How the elements are linked:
@: x537->x874, x310->x144, x763->x464, x278->x844, x931->x15, x471->x394, x320->x668, x228->x785, x263->x198, x711->x76, x554->x396, x730->x724, x817->x278, x704->x889, x692->x320, x122->x254, x776->x878, x288->x709, x470->x711, x59->x891, x724->x823, x550->x243, x254->x265, x83->x487, x17->x59, x932->x361, x464->x122, x448->x761, x488->x297, x960->x752, x649->x403, x51->x111, x584->x984, x532->x833, x787->x266, x462->x813, x668->x901, x861->x500, x775->x554, x158->x744, x813->x472, x828->x817, x403->x960, x874->x931, x367->x51, x308->x542, x1->x982, x909->x367, x214->x308, x795->x471, x610->x763, x984->x971, x753->x861, x76->x69, x376->x470, x297->x1, x823->x812, x465->x784, x958->x649, x304->x202, x487->x795, x86->x17, x293->x321, x542->x156, x878->x912, x912->x263, x394->x304, x156->x53, x145->x537, x901->x310, x275->x608, x844->x663, x812->x484, x321->x288, x891->x275, x880->x121, x497->x887, x27->x909, x396->x704, x833->x467, x608->x630, x121->x158, x165->x778, x111->x228, x73->x497, x15->x83, x752->x381, x761->x488, x889->x940, x265->x753, x785->x532, x500->x448, x53->x628, x778->x573, x114->x145, x198->x775, x467->x550, x663->x672, x710->x595, x628->x73, x267->x293, x144->x141, x971->x610, x784->x787, x887->x828, x595->x86, x940->x932, x709->x114, x492->x710, x630->x112, x266->x873, x381->x27, x484->x692, x284->x730, x112->x462, x69->x776, x744->x492, x573->x214, x141->x465, x873->x284, x361->x376, x982->x584, x243->x958, x672->x165, x472->x880, x202->x267
$: x537->x844, x310->x649, x763->x874, x278->x470, x931->x672, x471->x308, x320->x550, x228->x761, x263->x880, x711->x608, x554->x744, x730->x111, x817->x376, x704->x710, x692->x467, x122->x15, x776->x462, x288->x887, x470->x275, x59->x724, x724->x228, x550->x584, x254->x83, x83->x778, x17->x730, x932->x17, x464->x931, x448->x304, x488->x267, x960->x464, x649->x610, x51->x500, x584->x709, x532->x297, x787->x27, x462->x668, x668->x243, x861->x471, x775->x158, x158->x465, x813->x901, x828->x361, x403->x763, x874->x663, x367->x861, x308->x198, x1->x321, x909->x753, x214->x263, x795->x214, x610->x537, x984->x114, x753->x795, x76->x630, x376->x891, x297->x293, x823->x785, x465->x752, x958->x971, x304->x156, x487->x573, x86->x284, x293->x73, x542->x775, x878->x813, x912->x472, x394->x542, x156->x554, x145->x278, x901->x958, x275->x812, x844->x711, x812->x532, x321->x497, x891->x823, x880->x144, x497->x940, x27->x265, x396->x492, x833->x1, x608->x484, x121->x141, x165->x776, x111->x448, x73->x889, x15->x165, x752->x122, x761->x202, x889->x595, x265->x487, x785->x488, x500->x394, x53->x396, x778->x878, x114->x817, x198->x121, x467->x982, x663->x76, x710->x266, x628->x704, x267->x628, x144->x403, x971->x145, x784->x381, x887->x932, x595->x873, x940->x86, x709->x828, x492->x787, x630->x692, x266->x909, x381->x254, x484->x833, x284->x51, x112->x320, x69->x112, x744->x784, x573->x912, x141->x960, x873->x367, x361->x59, x982->x288, x243->x984, x672->x69, x472->x310, x202->x53
+: x537->x663, x310->x403, x763->x931, x278->x711, x931->x165, x471->x542, x320->x243, x228->x488, x263->x121, x711->x630, x554->x492, x730->x228, x817->x470, x704->x595, x692->x550, x122->x83, x776->x813, x288->x828, x470->x608, x59->x823, x724->x785, x550->x984, x254->x487, x83->x573, x17->x724, x932->x59, x464->x15, x448->x202, x488->x293, x960->x122, x649->x763, x51->x448, x584->x114, x532->x1, x787->x909, x462->x901, x668->x958, x861->x394, x775->x744, x158->x784, x813->x310, x828->x376, x403->x464, x874->x672, x367->x500, x308->x775, x1->x288, x909->x861, x214->x198, x795->x308, x610->x874, x984->x145, x753->x471, x76->x112, x376->x275, x297->x321, x823->x532, x465->x381, x958->x610, x304->x53, x487->x214, x86->x730, x293->x497, x542->x554, x878->x472, x912->x880, x394->x156, x156->x396, x145->x844, x901->x649, x275->x484, x844->x76, x812->x833, x321->x887, x891->x812, x880->x141, x497->x932, x27->x753, x396->x710, x833->x982, x608->x692, x121->x465, x165->x878, x111->x761, x73->x940, x15->x778, x752->x254, x761->x267, x889->x86, x265->x795, x785->x297, x500->x304, x53->x704, x778->x912, x114->x278, x198->x158, x467->x584, x663->x69, x710->x873, x628->x889, x267->x73, x144->x960, x971->x537, x784->x27, x887->x361, x595->x284, x940->x17, x709->x817, x492->x266, x630->x320, x266->x367, x381->x265, x484->x467, x284->x111, x112->x668, x69->x462, x744->x787, x573->x263, x141->x752, x873->x51, x361->x891, x982->x709, x243->x971, x672->x776, x472->x144, x202->x628
~: x537->x112, x310->x931, x763->x776, x278->x692, x931->x813, x471->x744, x320->x145, x228->x73, x263->x752, x711->x550, x554->x909, x730->x267, x817->x484, x704->x51, x692->x114, x122->x912, x776->x649, x288->x891, x470->x467, x59->x297, x724->x293, x550->x278, x254->x263, x83->x880, x17->x488, x932->x785, x464->x878, x448->x704, x488->x940, x960->x778, x649->x672, x51->x53, x584->x470, x532->x887, x787->x471, x462->x610, x668->x537, x861->x554, x775->x27, x158->x265, x813->x763, x828->x812, x403->x165, x874->x462, x367->x156, x308->x784, x1->x361, x909->x542, x214->x465, x795->x158, x610->x69, x984->x711, x753->x775, x76->x243, x376->x833, x297->x932, x823->x321, x465->x487, x958->x663, x304->x710, x487->x121, x86->x761, x293->x17, x542->x787, x878->x403, x912->x960, x394->x492, x156->x266, x145->x630, x901->x874, x275->x982, x844->x320, x812->x288, x321->x59, x891->x1, x880->x122, x497->x724, x27->x308, x396->x367, x833->x828, x608->x584, x121->x254, x165->x310, x111->x628, x73->x730, x15->x472, x752->x573, x761->x889, x889->x111, x265->x198, x785->x497, x500->x396, x53->x873, x778->x144, x114->x608, x198->x381, x467->x817, x663->x668, x710->x500, x628->x284, x267->x86, x144->x15, x971->x76, x784->x795, x887->x823, x595->x448, x940->x228, x709->x275, x492->x861, x630->x984, x266->x394, x381->x214, x484->x709, x284->x202, x112->x971, x69->x958, x744->x753, x573->x141, x141->x83, x873->x304, x361->x532, x982->x376, x243->x844, x672->x901, x472->x464, x202->x595

The rows follow the links: the fewer symbols apart two elements are, the more alike their rows tend to be.

Each row is also shifted at random along 6 hidden directions that mean nothing.

Some elements, each with a row of numbers:
x844
[-167, 74, -7, 74, -113, 13, -1, 64, -121, 229, -3, 144, -105, 62, 16, 99, 20, -19, 72, 72, -47, 54, -98, 5, -199, 117, -142, 76, 59, -47, -163, 21, 20, 4, -80, -51, -52, -41, 34, 5, 2]
x550
[212, -69, 48, 109, -18, 85, 7, 78, -9, 109, -58, 5, -3, 6, 82, -44, 76, -50, 60, -116, -57, 47, -132, -23, -41, -53, -121, 68, 165, -99, -52, 127, -98, -78, -92, 65, -54, -5, 29, -63, -85]
x608
[-29, 39, 46, -32, -90, 22, 68, -2, -63, -137, -44, 171, -6, 22, -16, 78, -166, 48, -34, 79, -63, 32, -127, -81, -50, -16, -25, -81, 24, -64, 76, -37, -12, 127, -23, -107, 55, -56, 70, 4, 59]
x145
[-17, 56, 5, -57, -70, -28, 86, 58, -164, -27, -32, 142, -54, 62, 2, 156, -37, -94, 4, 123, -32, 72, -91, -37, -119, -38, -82, 12, 43, -54, -28, 22, 5, 113, -12, -105, 6, -28, 55, 1, -60]
x554
[199, -126, 12, -36, 100, -10, 28, -17, 86, -150, 17, -62, 25, -63, -17, -53, -19, -151, -55, -111, 52, -48, 106, 18, 80, -142, 100, 28, -21, 5, 73, -7, 5, 28, 55, -5, 53, 57, -9, -30, -115]
x265
[-84, -149, 48, 5, -28, 14, 105, -140, 27, -384, 87, 53, 40, -36, 16, 3, -74, -18, -149, -63, 29, -132, 60, 9, 90, -165, 119, -49, -40, -12, 61, -36, 46, 45, 67, 60, 32, -45, -49, 1, -93]
x304
[152, -66, -14, 148, 33, 93, -20, -42, 14, -26, -17, 76, 44, -23, -10, -69, -4, 66, 53, -105, -21, -58, 38, 88, 64, 2, 28, -35, -41, 21, -6, -34, -54, -86, -61, 41, 49, 0, -12, -30, 24]
x112
[129, -13, 75, 90, -58, 87, 14, 104, 21, 26, -68, 196, -72, -10, 41, -50, -72, 20, -10, -43, 10, 73, -150, -37, -126, 31, -112, 58, 18, -142, 131, 29, 17, 50, -85, -39, 73, 1, 59, -4, 25]
x141
[70, -26, 30, 32, -52, 4, 19, -42, -46, -61, 59, 26, -12, 20, 50, 3, 67, 39, -54, 11, 69, -41, -20, 26, -12, -16, -21, 25, -38, -10, 10, 27, 57, -46, 12, 108, -28, -11, -50, 43, -30]
x367
[135, 25, -34, 68, -33, 23, 21, -61, -135, -32, 1, 188, 6, 40, -56, 78, -36, 43, 48, 64, 4, -45, 30, 83, -11, 35, 8, -59, -103, 55, -46, -87, 11, -5, -39, -44, 63, -5, 10, 24, 47]
x465
[116, 54, -20, -92, 2, -85, 1, -54, -18, -49, 82, -81, -16, 10, 9, 47, 52, 25, -62, 95, 60, -30, 64, 9, 12, 18, 54, -12, -48, 69, 5, -23, 78, 17, 88, 37, -39, -6, -66, 67, 8]
x263
[-167, -52, 32, 6, -42, -36, -20, -32, 51, 50, 85, -16, -58, -21, -5, -29, 16, -64, -66, -25, 97, -52, 39, 3, -75, 15, 4, 95, -49, -6, -25, -22, 116, -13, 30, 47, -22, 26, -21, 47, -34]
x931
[-4, 45, 8, -22, 1, -18, -15, 74, 34, 40, 13, -10, -73, -3, 57, -28, 58, 37, -36, 28, 53, 54, -20, -1, -72, 66, -49, 59, -23, -41, 81, 42, 59, 20, 13, 28, -14, 3, -34, 31, 6]
x394
[328, -106, 29, 207, -3, 114, -56, 8, 27, 158, -24, 129, -7, -25, -14, -115, 23, -7, 79, -160, 42, -42, -16, 79, -34, 26, -55, 75, -36, -27, -24, -9, -15, -130, -114, 63, 54, 61, 27, -9, 16]
x122
[148, 67, 8, -39, 29, -60, -125, 94, 141, 295, 37, -146, -96, -30, 15, -117, 94, 9, -8, 0, 125, 57, 7, -18, -96, 158, -52, 134, -45, -3, 69, 21, 111, -42, 24, 48, -38, 77, -29, 75, 71]
x288
[-172, 4, -2, 4, -25, 7, -37, -18, 19, 116, -24, -88, 41, 3, -26, -10, -14, 4, 50, -20, -70, 7, -45, -57, 16, 14, -11, -17, 92, 13, -100, 12, -62, -43, -30, 0, -52, -15, 38, -27, 40]
x785
[-28, -21, 24, 70, -39, 63, -21, 0, -79, 89, -90, 92, 62, 29, -59, -1, -48, 12, 83, -20, -6, 5, -84, -16, 18, -11, -62, -26, -16, -6, -19, -16, -59, -67, -85, -3, 51, 44, 81, -15, 61]
x17
[-58, -56, 48, 80, -16, 100, -4, -29, 27, -89, -97, 129, 82, -12, -59, -67, -138, 90, 17, -65, -13, -17, -59, -15, 77, -27, 6, -85, -57, -29, 114, -62, -52, -22, -70, -17, 118, 25, 70, -17, 105]
x763
[193, 12, 49, 79, -75, 58, 34, 86, -120, 17, -37, 203, -65, 55, 68, 21, 49, 27, 3, 33, 69, 65, -132, 20, -110, 9, -146, 58, -33, -97, 86, 63, 34, -6, -68, 42, 34, 17, 14, 29, -8]
x500
[80, -66, -47, -77, 107, -50, 54, -13, -40, -133, 11, -63, 39, -11, -38, 54, 18, -179, -3, -23, 18, -32, 143, 53, 91, -148, 94, -6, -26, 56, -30, -11, -25, 34, 62, -44, 28, 45, -13, -45, -142]
x532
[-125, 2, 65, -63, 9, 12, -60, 28, 171, 29, -80, -17, 22, -60, -101, -100, -207, 11, -24, -31, 7, 44, -53, -128, 12, 24, 34, -32, -31, -37, 174, -83, 14, 87, -15, -116, 107, 52, 109, 8, 136]
x361
[97, -18, -1, -75, 40, -22, 3, 28, -43, 43, -70, -144, 87, 18, -13, 24, 41, -103, 53, -9, -30, 42, -42, -59, 84, -110, -18, -12, 96, 13, -43, 65, -102, -40, 5, 9, -35, 42, 46, -42, -60]
x932
[-332, -52, 6, 28, 5, 9, -67, 13, 52, 203, -38, -67, 33, -20, -75, -48, -28, -94, 65, -81, -10, -8, 11, -26, -2, 7, -14, 52, 31, 7, -108, -12, -34, -63, -47, -19, -6, 53, 70, -34, 7]
x59
[-3, -44, 42, -5, 55, 35, -82, 43, 162, 117, -91, -104, 56, -61, -57, -140, -77, -17, 32, -112, 3, 38, -38, -78, 60, -8, 3, 6, 25, -30, 99, -9, -51, -36, -37, -17, 51, 75, 80, -29, 70]
x775
[319, 17, 18, -47, 6, -38, -12, -9, -3, 9, 17, 62, -31, -8, -57, 4, -51, -35, -25, 45, 92, -1, 24, 1, -37, 14, 23, 24, -102, 20, 88, -68, 77, 47, 27, -49, 68, 66, 23, 64, 42]
x462
[-211, 24, 17, -43, -8, -14, 43, 50, 58, -116, 19, 52, -73, -21, 44, 0, -54, 16, -84, 29, 2, 37, -7, -29, -67, 25, 2, 8, -8, -64, 107, 3, 61, 122, 41, -54, 24, -47, -15, 0, -10]
x275
[53, 83, 3, -129, 13, -35, 1, -3, 52, -75, -43, -92, 42, -8, -21, 14, -93, 65, -20, 76, -77, 52, -47, -106, 57, 4, 45, -102, 59, 13, 87, -17, -49, 91, 44, -77, -2, -35, 33, 1, 84]
x960
[-132, -35, 32, -111, 3, -62, 52, -4, 40, -189, 57, -31, -33, -21, 20, 12, -16, -66, -134, 27, 89, -16, 45, -32, -1, -80, 47, 32, -60, -28, 120, 2, 99, 91, 90, 9, 16, 12, -32, 39, -74]
x940
[125, 30, -38, 45, 85, 46, -89, 12, 73, 116, -65, -136, 90, -13, -6, -107, 51, 123, 97, -65, -46, 17, 16, 18, 131, 58, 16, -61, 15, 59, 8, 11, -105, -123, -38, 62, -10, 25, -4, -30, 101]
x628
[56, 129, -84, -5, 14, -19, -21, -26, -142, 64, -39, 69, 36, 64, -66, 91, -5, 101, 105, 133, -24, 9, 41, 71, 32, 100, 7, -96, -99, 104, -56, -77, -30, -21, -18, -67, 35, 2, 9, 26, 116]
x243
[95, 48, 8, -37, 17, -20, -11, 127, 28, 132, -36, -22, -75, -4, 36, -3, 28, -74, 17, 12, -12, 99, -62, -42, -103, 31, -75, 82, 77, -68, 22, 64, 2, 53, -15, -56, -22, 14, 25, -13, -36]
x828
[62, 14, 39, -117, -25, -38, 39, 40, -97, 15, -87, 29, 34, 38, -66, 88, -88, -145, 23, 72, 3, 69, -96, -101, -24, -102, -42, 0, 32, -32, 33, 1, -29, 81, -7, -107, 45, 55, 109, -4, -25]
x156
[-142, 1, -63, -48, 29, -85, -2, -12, -75, 124, 45, 15, -49, 9, -103, 95, -1, -208, 41, 43, 48, -31, 145, 61, -68, -7, 36, 76, -69, 76, -158, -67, 62, 33, 32, -105, 11, 60, 26, -2, -84]
x376
[-235, -65, 46, -149, 107, -46, -46, 44, 309, -6, -31, -272, 25, -128, -47, -145, -126, -134, -75, -126, -31, 35, 45, -153, 60, -71, 106, 30, 103, -45, 116, 2, -15, 99, 74, -86, 7, 35, 51, -53, -20]

From each start, follow one symbol. Which element do you reach?
Answer with the element's name.
new walk
[-195, -15, -14, -99, 40, -102, -17, -11, 94, 13, 109, -205, -43, -33, 34, -17, 94, -84, -85, -2, 69, -31, 113, 0, -4, -7, 58, 83, -1, 31, -38, 25, 92, 4, 104, 62, -87, 14, -75, 29, -88]
@	x487
new walk
[-185, 97, -59, -35, -54, -33, 21, -60, -64, -13, 29, -71, 23, 40, 32, 107, 23, 96, 26, 96, -151, -1, -30, -26, 15, 49, 12, -94, 127, 56, -162, 16, -68, 12, 19, -10, -121, -121, -34, -17, 27]
@	x711
new walk
[-177, 4, 1, 34, -12, 19, -19, 36, 94, 76, 10, -59, -43, -28, 43, -40, 3, 12, 4, -51, -87, 24, -31, -35, -56, 52, -21, 31, 126, -50, -68, 45, -32, 10, -17, -8, -72, -65, -11, -43, -14]
@	x971
new walk
[17, -20, 68, -82, -22, -33, 39, 34, 18, -133, 16, 78, -56, -9, 5, -4, -58, -44, -113, 40, 125, 19, -27, -44, -54, -44, -6, 43, -105, -68, 194, -15, 119, 101, 46, -19, 77, 45, 13, 60, -13]
$	x878
new walk
[-97, -93, 71, -81, 11, 10, 43, 1, 46, -147, -79, -19, 77, -31, -59, -15, -141, -119, -43, -61, -12, 11, -49, -113, 76, -171, 36, -31, 40, -56, 104, -2, -54, 73, 10, -67, 75, 40, 95, -42, -52]
~	x361
new walk
[79, 102, -20, -170, 31, -119, 20, 68, -61, -21, 34, -80, -59, 34, 35, 85, 87, -42, -54, 155, 86, 69, 29, -13, -40, 7, -12, 38, -48, 19, 69, 34, 80, 76, 98, -14, -29, 27, -43, 57, -38]
~	x878
new walk
[-56, -36, 61, -45, 66, 4, -96, 98, 298, 179, -51, -181, -32, -109, -18, -186, -94, -75, -21, -150, -22, 65, -36, -132, -34, 36, 13, 85, 112, -84, 98, 17, -11, 37, -3, -65, 4, 45, 64, -36, 34]
~	x817
new walk
[119, 57, -50, 43, 36, 3, -62, -23, 23, 102, 7, 35, -12, -11, -54, -21, -18, 73, 57, 19, 3, -25, 81, 66, -5, 122, 40, -26, -83, 73, -26, -85, 16, -21, -17, -42, 39, 14, -7, 22, 103]
$	x492
new walk
[-186, 17, 37, 82, -115, 69, -15, -59, -18, 29, -43, 121, 41, 18, -41, 2, -123, 125, 33, 11, -77, -14, -119, -55, -18, 57, -36, -79, 28, -22, -37, -49, -42, -11, -83, -21, 19, -48, 60, 7, 131]
+	x833
new walk
[288, 89, -3, -112, 15, -46, -26, 68, -80, 159, -85, -91, 37, 49, -30, 59, 23, -61, 79, 89, -21, 103, -95, -81, -2, -14, -68, -5, 77, 14, -7, 45, -71, 4, -6, -49, -24, 48, 69, 3, 26]
+	x982
new walk
[113, -10, 20, -47, 33, -9, 12, 79, 46, 24, -39, -90, -8, -19, 40, -11, 11, -84, 4, -39, -53, 68, -60, -68, -14, -57, -32, 32, 131, -59, 14, 77, -60, 35, 4, -21, -39, -5, 24, -48, -73]
+	x711
new walk
[14, -38, 37, -37, -107, -26, 130, -129, -176, -316, 66, 218, 2, 49, -36, 149, -95, -25, -108, 118, 67, -81, -1, 11, -12, -116, 39, -56, -119, 5, 45, -80, 94, 102, 43, -27, 69, -20, 1, 60, -41]
+	x158
new walk
[53, 48, -14, -52, -13, -60, 28, 65, -112, 45, 31, -19, -55, 56, 67, 72, 139, -46, -11, 84, 65, 46, -11, 23, -64, -5, -76, 72, -3, -14, -23, 75, 47, -8, 28, 53, -56, 17, -42, 27, -81]
@	x960
new walk
[-152, 103, -64, -170, -3, -151, 36, -25, -108, -36, 107, -128, -43, 57, 28, 152, 126, -48, -53, 183, 52, 0, 92, 17, -19, 6, 32, 13, -33, 84, -83, 16, 89, 46, 127, 20, -102, -26, -88, 56, -71]
~	x960
new walk
[289, 111, 2, -143, 9, -49, 8, 39, -67, 2, -82, -58, 45, 39, -24, 73, -38, 11, 30, 124, -40, 97, -97, -99, 32, -24, -23, -74, 55, 11, 70, 15, -65, 63, 20, -75, 6, 10, 59, 9, 56]
+	x709
new walk
[-120, 32, -24, 46, -44, -36, -72, -39, 33, 183, 111, -96, -54, 9, 38, -29, 133, 63, -6, 13, 42, -47, 42, 43, -61, 131, -20, 71, -9, 51, -128, 10, 76, -105, 15, 118, -113, -16, -86, 55, 28]
+	x263
new walk
[-179, -85, -9, 107, 63, 75, -47, -30, 124, 0, -29, -22, 57, -62, -35, -123, -44, 36, 38, -155, -31, -58, 77, 48, 93, 3, 62, -26, -24, 15, -5, -39, -47, -72, -39, 21, 42, 11, 3, -54, 32]
$	x448
new walk
[-42, 52, 6, -122, 104, -57, -41, 116, 214, 6, 13, -173, -78, -76, 53, -109, 16, -4, -85, -18, 44, 80, 47, -49, -26, 59, 32, 60, 7, -45, 178, 40, 69, 95, 84, -26, -4, 17, -44, 6, 1]
$	x610
new walk
[63, 36, 33, -57, -5, -21, -3, 33, 56, -77, 18, 13, -51, -16, 37, -38, -13, 76, -90, 47, 87, 28, -23, -26, -29, 43, -4, 16, -77, -36, 181, -2, 90, 62, 44, 22, 33, 13, -31, 60, 49]
$	x165
